[128 = 0]

[151 83 122 109 21 158 137 54 131 111 114 142 172 125 74 149 133 82 149 125 134 147 120 113 123 130 123 139 120 74 162 128 100] => F
[133 112 140 132 56 131 144 77 139 119 126 137 145 137 99 161 134 118 125 140 143 138 136 117 141 142 139 127 106 101 143 125 99] => K
[148 99 126 141 85 137 108 92 146 138 118 123 163 136 57 135 135 111 132 126 138 144 132 109 149 108 126 118 130 79 133 108 116] => F
[151 158 118 105 140 118 123 135 141 175 144 128 148 152 77 80 139 91 98 144 117 107 124 154 102 128 108 117 139 106 105 135 167] => K
[129 130 121 108 163 136 102 155 112 145 127 98 137 109 72 70 156 67 130 128 135 132 126 121 137 125 122 116 128 125 136 102 141] => K
[145 136 103 132 235 133 113 161 111 170 222 118 115 116 90 98 144 146 121 141 115 116 109 123 127 99 128 86 127 133 144 105 133] => K
[69 133 109 143 88 126 120 103 133 128 115 127 139 130 53 107 140 73 145 130 130 117 137 72 126 125 131 124 147 84 130 116 127] => F
[138 116 124 156 72 136 102 114 135 131 144 96 171 138 57 136 128 92 143 139 139 136 134 122 148 136 110 159 134 77 168 116 146] => F
[158 109 118 136 36 140 142 54 138 116 126 132 183 132 76 149 115 125 153 133 156 159 106 108 138 134 103 127 121 68 146 133 89] => F
[142 111 126 148 172 155 117 149 104 114 123 75 159 116 98 107 173 89 145 135 156 160 133 108 136 118 119 120 131 102 171 85 113] => K
[131 140 138 150 93 131 134 98 133 154 143 105 134 160 126 135 120 151 127 131 125 132 122 132 132 126 162 190 132 84 126 115 142] => F
[131 125 126 136 146 133 122 149 126 131 159 107 152 144 111 103 138 103 149 130 124 115 125 141 125 130 116 150 125 62 111 115 136] => F
[113 137 150 108 118 102 123 129 159 127 144 109 124 147 165 141 123 172 111 138 110 130 132 131 157 126 115 166 89 112 116 157 150] => T
[140 100 127 134 73 145 175 83 149 148 126 149 137 135 120 154 126 108 140 134 123 148 127 108 115 136 149 113 131 121 146 117 115] => F
[155 117 103 119 70 141 133 103 113 114 114 130 132 127 108 125 126 91 141 140 139 117 128 118 158 117 109 125 140 100 114 123 134] => F
[126 142 118 150 176 91 138 147 155 149 143 88 116 138 140 106 129 134 168 144 90 131 114 133 130 134 133 169 129 113 126 122 169] => K
[134 119 141 117 163 131 89 144 101 143 114 81 150 120 158 120 157 102 126 140 136 145 125 101 154 115 103 139 125 118 135 94 117] => K
[92 162 119 104 173 101 110 126 137 151 137 132 126 127 153 122 131 156 99 127 130 111 120 149 173 122 114 160 132 113 95 118 153] => T
[124 104 134 120 122 142 133 117 125 134 134 161 141 136 144 148 129 133 146 147 127 144 134 126 135 133 122 134 129 127 121 129 113] => K
[135 149 111 127 61 139 118 110 147 126 106 165 115 131 92 147 118 112 137 120 126 131 138 145 117 142 104 106 131 118 138 150 113] => F
[150 123 113 118 121 136 114 117 48 122 120 111 156 130 79 99 147 93 132 125 125 134 125 135 117 130 122 115 128 124 134 112 129] => F
[140 114 156 126 109 142 111 118 126 123 143 57 183 131 102 126 155 83 130 146 127 140 128 123 153 115 116 185 119 85 131 92 128] => F
[183 120 121 90 97 145 83 103 135 128 122 95 188 117 41 136 152 87 140 138 130 109 118 102 113 126 127 159 125 64 128 106 132] => K
[147 107 120 146 30 150 150 73 113 104 122 112 176 130 65 114 142 40 151 147 146 160 131 126 108 115 106 143 146 58 148 129 116] => F
[136 120 129 128 82 138 123 102 111 124 111 108 154 135 99 140 132 113 136 140 134 130 123 131 150 129 118 145 125 101 123 110 124] => F
[134 133 128 122 67 111 127 116 152 126 140 127 144 143 132 132 113 109 121 153 128 103 121 140 130 124 124 159 141 137 108 143 138] => T
[149 126 115 139 61 145 147 80 148 122 119 145 172 114 70 141 134 131 145 134 130 125 118 99 120 124 128 119 115 84 155 126 98] => F
[127 100 142 132 74 126 130 101 125 110 123 106 170 161 133 129 138 22 151 148 142 148 134 150 114 133 120 151 137 124 120 124 126] => F
[141 74 148 95 21 144 118 59 127 111 136 114 191 135 128 154 131 63 144 136 146 155 139 109 142 122 113 190 111 72 141 133 96] => F
[155 92 126 106 147 152 105 118 104 118 119 119 162 113 73 120 146 86 139 157 125 143 124 91 148 130 118 143 109 96 100 115 105] => F
[144 115 133 129 126 122 127 116 127 136 126 140 127 115 123 133 135 139 131 129 129 133 136 107 147 127 118 133 131 119 64 129 132] => F
